Below is a small trained network, with its code and all its weights. Each question gives an input and a class and asks what happens when units are switched off, that is, made to give their printed mean instead of their output.

import numpy as np


def w(rows, s, z=0):
    codes = np.array(rows[::2]) - 128.0
    scale = np.full(codes.shape[1], s)
    scale[-1] = z or s
    return codes * scale


def norm(h):
    return h / np.sqrt((h * h).mean(-1, keepdims=True) + 1e-5)


def f(y):
    return y / 2 * (1 + np.tanh(0.7978845608 * (y + 0.044715 * y**3)))


def log_softmax(a):
    a = a - a.max(-1, keepdims=True)
    return a - np.log(np.exp(a).sum(-1, keepdims=True))


def net(x, mask):
    res = np.array(x, float).reshape(1, 3) / 4 @ E
    u = 0
    for l in range(2):
        y = f(norm(res) @ A[l][:, :-1].T + A[l][:, -1])
        res = res + np.where(mask[u : u + 4], y, B[l][:, -1]) @ B[l][:, :-1]
        u += 4
    return log_softmax(norm(res)[-1] @ U[:, :-1].T + U[:, -1])


A, B = {}, {}
E = w([
[172,218,191,129,172,160,205,211,134,181,107,174],'x0',
[137,170,163,60,90,67,124,112,48,2,142,188],'x1',
[202,101,145,112,48,122,94,211,91,20,102,114],'x2',
],0.0069)
A[0] = w([
[98,120,135,118,129,93,134,85,62,84,2,197,116],'L0N1',
[66,246,78,155,238,41,97,69,150,163,202,162,25],'L0N2',
[74,116,94,77,145,139,114,42,160,199,163,209,2],'L0N3',
[86,235,79,208,243,44,171,114,196,110,137,128,38],'L0N4',
],0.004,0.00083)
B[0] = w([
[218,122,116,89,147,87,244,112,99,108,197,67,173],'L0N1',
[76,115,128,61,59,174,183,165,180,181,128,165,253],'L0N2',
[96,58,219,94,95,87,55,141,158,91,31,73,217],'L0N3',
[113,103,254,93,198,151,80,142,140,107,75,144,201],'L0N4',
],0.0084,0.0032)
A[1] = w([
[158,133,40,176,44,126,1,127,168,114,88,33,2],'L1N1',
[146,162,162,65,84,138,138,93,112,83,153,196,53],'L1N2',
[181,45,134,151,111,4,123,119,68,134,128,94,84],'L1N3',
[162,213,185,196,179,225,128,168,134,200,129,204,9],'L1N4',
],0.006,0.0012)
B[1] = w([
[144,81,38,215,156,250,96,170,179,160,238,144,254],'L1N1',
[185,112,62,113,109,67,127,119,86,171,152,98,195],'L1N2',
[103,180,177,170,190,110,58,86,101,177,95,120,197],'L1N3',
[129,156,143,167,142,185,158,95,76,77,95,150,240],'L1N4',
],0.011,0.0053)
U = w([
[146,84,60,184,132,203,102,191,218,155,185,139,148],'0',
[201,170,119,59,102,14,165,139,79,139,131,132,204],'1',
[124,187,190,163,154,201,214,143,115,116,14,181,104],'2',
[108,126,104,157,131,104,25,75,117,92,145,86,6],'3',
[30,83,177,38,103,134,125,99,248,187,71,111,171],'4',
],0.011,0.0025)

Each question gives the input, the list of numbers given to net, and the class t.
The units are the neurons (one row each of A and B). Each row of codes is followed by its name. A weight is (code - 128) times the scale printed after its matrix; where a second scale follows, it is the last column's (A, B and U).
mask holds one flag per neuron, layer by layer. A switched-off neuron (its flag False) gives its mean, the last column of its row in B, instead of its output. The means were averaged over made-up inputs and are rounded, as every weight is.
A unit's drop is (log p(t) with every unit on - log p(t) with that unit switched off) / (log p(t) with every unit on - log p(t) with every unit switched off).
The circuit of an input: a set's keep is (log p(t) with only the set's units on - log p(t) with every unit switched off) / (log p(t) with every unit on - log p(t) with every unit switched off). Starting from all 8 units, units are removed one at a time, each time the one whose removal leaves the highest keep (on an exact tie, the one counted first), for as long as the keep stays at least 0.8.
circuit, biggest first: the units of the circuit, biggest drop first
unit that matters most: the unit with the biggest drop
k most important neurons: the k neurons with the biggest drops, biggest first
top k neurons in layer l: the k neurons of layer l with the biggest drops, biggest first
drop when u is switched off: that unit's drop, to one decimal
input [3,1,-6], class 4: unit that matters most -> L0N3
input [-6,7,-3], class 1: circuit, biggest first -> (L1N1; L0N1)
input [2,6,-7], class 4: top 2 neurons in layer 0 -> (L0N2; L0N3)
input [0,8,-7], class 1: 3 most important neurons -> (L1N2; L0N1; L1N1)
input [7,-8,-7], class 2: top 2 neurons in layer 1 -> (L1N4; L1N1)
input [4,-6,-7], class 2: 2 most important neurons -> (L1N4; L1N1)
input [-8,8,-7], class 1: top 2 neurons in layer 0 -> (L0N1; L0N2)
input [8,7,-3], class 1: top 3 neurons in layer 1 -> (L1N2; L1N1; L1N3)
input [1,-4,-4], class 4: 2 most important neurons -> (L0N3; L1N1)
input [0,8,-6], class 1: 2 most important neurons -> (L1N2; L0N1)
input [5,-6,7], class 2: 2 most important neurons -> (L1N4; L0N3)
input [3,-3,-6], class 4: 2 most important neurons -> (L0N3; L0N2)
input [3,-3,3], class 2: 2 most important neurons -> (L0N3; L1N4)
input [4,-5,-4], class 2: circuit, biggest first -> (L1N4)
input [-7,1,7], class 0: drop when L1N1 is switched off -> 2.4
input [3,-2,-2], class 2: drop when L1N4 is switched off -> 0.2
input [4,7,-3], class 1: drop when L1N4 is switched off -> 0.0
